Each row is followed by its class. Each block has new classes.
[ -1.2 -11.9 -12.1  14.3 -25.8  -0.3   2.1  22.3 -30.0  -3.7  11.2  14.0
   3.9 -36.4  -2.3  16.4  26.0   3.2  -2.6 -27.4  17.4 -31.9   9.9]
X
[ -5.9  -8.1  -5.4  15.2 -16.3   3.6   1.2   8.4 -26.3  -2.4   5.5   3.8
  -4.5 -36.7   7.3   9.0  23.6  -4.4  14.6  -3.7  28.1 -42.5   2.2]
K
[  6.1   9.6 -17.2   6.5  -8.6  11.5 -22.8   1.9 -52.9   0.4   7.7  16.2
   9.4 -38.8   8.0  17.9  23.9  -1.9  13.3   5.6  21.5 -12.4   5.3]
M
[  9.0 -13.4 -15.4  10.4 -16.6   1.2 -13.2   8.7 -47.7  12.6   8.8   3.8
  -3.9 -45.3   3.8  15.3  17.4   5.1  17.1   6.3  14.3 -14.3   4.5]
X
[ 60.3  -2.8 -13.0   3.6  -9.8   0.5   0.7   7.7 -49.3 -10.7  14.1   7.5
  16.5 -42.4 -24.3   7.1  16.0   5.7  20.2   2.4  10.1 -35.6 -13.7]
P
[  7.2  -8.0  -2.4  19.2 -21.1   9.0  -6.1 -16.2 -58.5  11.2  30.2   6.8
   7.8 -42.3  -4.0  11.3  24.8  10.2   8.0  -7.4  13.5 -23.6 -11.4]
E
[  3.1  -7.5 -20.2  24.1  -9.6   3.5   4.9   2.5 -87.3 -11.5  20.6  12.0
   1.4 -59.8  -1.2  26.7  19.6  -4.5  12.2  14.3  20.6 -27.3  -5.8]
M
[-10.4 -17.1  -2.7   0.0  -6.2  -1.4  -1.4   3.2 -34.0   1.0  27.0  16.7
  35.0 -61.7 -11.9  12.1  34.5   8.4  19.5  -2.1  17.4 -29.7  -1.7]
X
[  0.9  13.0 -21.6  19.7  -5.8   2.8   8.2   5.2 -34.6  13.6  12.0  17.0
 -11.1 -33.5  -1.0  14.7  10.0 -20.7   7.2  12.8   9.7 -23.4  -5.9]
E
[  0.0  -0.2  -1.3  12.7 -24.5   3.1   1.0  31.3 -76.1  -7.4   9.9  -1.1
  10.0 -57.6  -7.7  32.4   6.4  -1.9   8.6  -9.8  23.3 -42.0  -1.1]
M
[ 12.4 -12.6 -24.7   6.9 -14.6  12.6 -13.1  12.9 -41.9  -4.1   7.9  -2.4
   9.0 -40.1   2.4   5.9  43.6   1.5  14.0 -14.4  12.5 -42.3 -10.5]
P
[  0.1 -28.1  -7.3   8.9 -15.9   1.3  -2.5   8.8 -48.4  13.0  -7.8   8.8
 -12.8 -40.0   7.9  26.4  18.1   0.6  21.3   5.2   7.6 -41.7   6.8]
V
[ 42.9 -17.8 -28.7   2.5 -16.5   5.0  -1.5  -6.4 -48.2   2.5  -3.5  -7.6
  -2.5 -27.2  -2.0   1.6  17.6  -6.3  18.5  -2.9  27.0 -17.0   0.3]
K
[-21.2 -18.8 -12.7   1.7   9.3   3.1  -4.7  -7.4 -51.4   2.5   7.3   8.0
  -4.0 -61.6  12.7  11.2  49.8  -3.6  20.0   9.1  20.1 -27.1   5.7]
X
[  4.5  -3.4  -7.5  -1.3  -3.7   9.0 -21.2 -34.5 -45.3   0.7  -7.0   4.4
   3.1 -58.3  -5.8  11.7  11.2  -3.8   2.0  15.9  30.5 -17.6 -25.1]
Z
[  3.6  -5.6  -1.1   6.4  -3.8   1.0   0.2   2.4 -54.3   2.6 -24.5  14.0
   6.8 -57.1  11.0  18.9  23.5   7.8 -11.0   5.9  27.0 -12.0  11.6]
K
[  2.7   1.9  -3.4   9.4   7.7  -8.1  -7.3 -21.6  -8.3  -4.1  24.5   4.3
  19.0 -23.4  22.6  -3.2  40.4   2.5   1.1 -20.3   7.3  -9.6  15.2]
E
[  9.3 -18.8  -8.2   6.2 -24.7  24.0   4.9  12.5 -67.9  -5.3  11.4   3.2
   8.7 -37.2   0.5  17.6  16.9   4.1  27.3  10.5  15.1 -24.1   3.2]
M
[  5.0   2.8 -11.6  -5.8 -15.1   5.2   4.4  24.3 -41.8   4.5  -1.3   2.7
   4.9 -43.1  -8.7  14.7  25.4  -9.0  18.5  -1.9   9.9 -32.8  -0.4]
R
[  7.2 -13.7 -19.5   6.8  -6.2   6.6 -16.8  -2.2 -18.3  10.8  12.5   3.9
  21.1 -35.6  -8.8  11.3  17.5 -13.1   4.6  -1.8  16.4 -45.0  20.1]
X
[ -0.7  -9.8 -26.3   0.5 -18.2  -5.1 -10.9   2.4 -62.2   2.2  34.9   1.2
  18.0 -53.7   4.4 -10.3  32.0   4.3   6.6  15.8   1.0 -23.5  28.8]
P
[  8.9  -3.5 -10.8  -2.8 -31.8   8.6  -0.2  11.4 -44.5   5.9  -9.5   3.0
 -21.2 -56.8  -6.1  19.9  40.7   3.4  28.7  -1.6  28.8 -33.8   1.0]
K
[ -9.6  -7.6 -19.6   2.8 -18.3  -5.2  -8.4   0.5 -43.2   8.0  26.5   1.3
   5.8 -56.6   7.3  14.3  22.9   1.5  11.2   5.4  24.2  -0.1   7.6]
P
[ -5.9  -5.5  -2.3   4.5 -12.5  -4.0  -7.7   2.5 -60.8   7.3   0.1   2.4
   4.2 -46.1   9.2  14.4   0.2   8.4  12.9 -11.6  10.2 -20.8   7.3]
V
[ -0.7 -14.1  -8.1  -7.5  -2.6   9.6  -6.6 -12.1 -29.0  -1.0  26.5   8.6
  -1.2 -59.9  -1.2   1.7  15.7   0.8  -7.7   4.2   2.5   1.7  -1.9]
P
[ -4.1 -14.8 -22.5  -8.5 -21.5   6.1  13.4   2.7 -53.8  -6.9  -3.5   6.7
   7.2 -47.5   2.4  -0.2  20.4  -9.8   6.9   7.9  11.6 -19.1  10.3]
P
[  0.3  -5.4  12.5   6.0  -5.0   2.7  -0.8  13.0 -48.5  13.2 -15.6  10.5
  -0.3 -37.4  -7.5  13.4  22.6  -0.1  11.6   6.1  12.9 -33.9   3.4]
P
[  3.2  -8.2 -39.2   1.4 -22.6   8.4  -0.5  18.2 -66.3   5.5  23.0  14.3
  11.0 -74.1 -27.0  31.2  30.3  -5.2  15.9  -9.8  24.7 -56.7  -1.8]
X
[  9.8  -4.0   5.2   6.2  -2.4  19.9 -13.7  11.7 -35.4  14.9 -17.8  -7.3
   8.6 -51.1   3.4 -13.8  22.2 -22.3  10.5  -6.7  29.9 -13.5   0.0]
K
[  1.3 -17.2 -17.4   1.6  -2.6   9.4  -7.4  -6.3 -29.7   8.6  -0.7  15.6
  -9.8 -46.7 -17.7  22.0  18.2   0.4  37.0   1.7   8.4 -24.1  11.8]
X
[  1.8  -7.8 -20.1   6.3 -17.2  14.5  -9.1   3.0 -41.7 -10.7   4.3   2.2
   3.8 -41.8  -2.8   1.3  18.3  -6.2  19.9 -11.5  -9.1 -33.5   2.6]
Z
[  1.7  31.5  -6.0  -6.4 -27.4  47.9   0.8  22.7 -56.1   3.7 -12.0   3.6
   8.1 -61.5   9.5   9.9  44.7  -1.5   9.5  13.4   6.2  12.2   1.0]
K
[  5.8  -6.8  -9.6   6.3 -16.0   6.2  -4.5   5.1 -65.9  -2.5  12.9   6.0
   9.6 -44.0  -0.5 -13.2  18.0 -32.3   8.4   0.1   4.2 -26.7   3.5]
P
[-17.0 -12.5 -15.4   8.4  -6.0   8.5 -26.9 -12.2 -46.5  14.3  10.9   6.3
 -13.5 -37.9   5.8   9.6   9.2  -8.9  12.0   1.1  10.7  -8.0  17.4]
M
[ -8.5  -1.2 -19.0  -1.3  -8.0  10.6 -12.8  -2.7 -88.5  -4.6  30.5   2.7
  -3.1 -48.7 -10.9  13.0  19.4  -6.6  12.6   6.5   4.8 -39.8  13.0]
M
[  6.7 -10.7 -14.8   5.7 -21.4   6.4  -7.1  17.9 -25.2   0.9   1.7   0.8
  11.0 -56.9  12.8  26.3   1.7   5.7  21.0  -9.3  17.6 -21.6  18.1]
K
[ 10.9   8.2 -17.2   8.4  -2.6  10.2  -5.6  11.2 -59.4   9.3  19.6   3.7
  19.2 -42.7 -11.1  19.5  26.7  -8.9  24.3   8.2  22.7 -22.9   3.8]
Z
[  7.2 -18.2 -27.9   2.3 -26.6  16.7  11.7  11.2 -58.1  12.6  24.1  20.3
   7.6 -44.1 -10.8  15.2  21.4   2.9  16.1   4.6   7.5 -36.0  -7.2]
P
[ 22.1 -19.0 -14.9   5.6 -13.1  11.0  -6.5  15.8 -47.3  12.7  26.9   6.1
  -4.0 -43.0  -1.3  19.6  14.4   6.5   7.0   1.9  21.6 -32.1  18.0]
P
[-12.5  -8.2 -16.2  13.3 -21.1   7.6 -16.0  20.8 -52.0  -8.0  19.6  13.4
   3.2 -39.6  -8.4   9.1  16.2  19.0   8.6   7.5  10.1 -31.7   6.6]
V

Each row is followed by its class.
[ 2.1  0.4 -1.5  3.6  0.9  5.4  4.0  4.1  1.9  1.5  0.3 -2.9  2.0  8.2
  0.5 -2.8 -1.8  2.2  3.6 -2.4  4.7 -4.1  1.7]
Peke
[-1.2 -0.7 -0.4 -1.3  1.5  2.6  4.0 -2.4 -1.3 -0.1  1.8  1.2  0.3  2.1
  2.6  1.9 -1.3  2.6  2.2 -5.3  2.3 -1.6  1.3]
bolim
[ 1.6  0.2 -1.8  0.8 -1.2 -1.9  0.9 -2.8 -2.5 -2.3  4.7 -1.7 -5.3 -4.6
  1.5  3.3 -2.9 -0.3 -0.9  1.0 -0.2  0.4  0.7]
Peke
[ 5.3  1.3 -1.0  5.1  0.1  5.1  6.0  1.7  1.2 -1.6  0.3 -1.1 -3.9  5.5
  0.2 -0.7 -7.1  2.5  4.4 -3.1  0.8  0.3 -1.2]
Peke
[-2.7 -1.2  5.2  3.6 -2.8  0.8 -3.7 -1.1 -3.7 -4.5 -1.1  0.9 -0.6  0.5
 -2.5  0.1 -3.3  2.2  0.1 -1.5  3.5  1.3  5.6]
bolim
[-0.7  0.0  0.3  0.5 -0.3  1.5  3.7 -2.8 -2.7 -2.8  2.0  2.7 -3.4  3.5
  0.9  0.6 -2.9  1.7  0.9 -7.5  3.0  0.4  1.3]
bolim
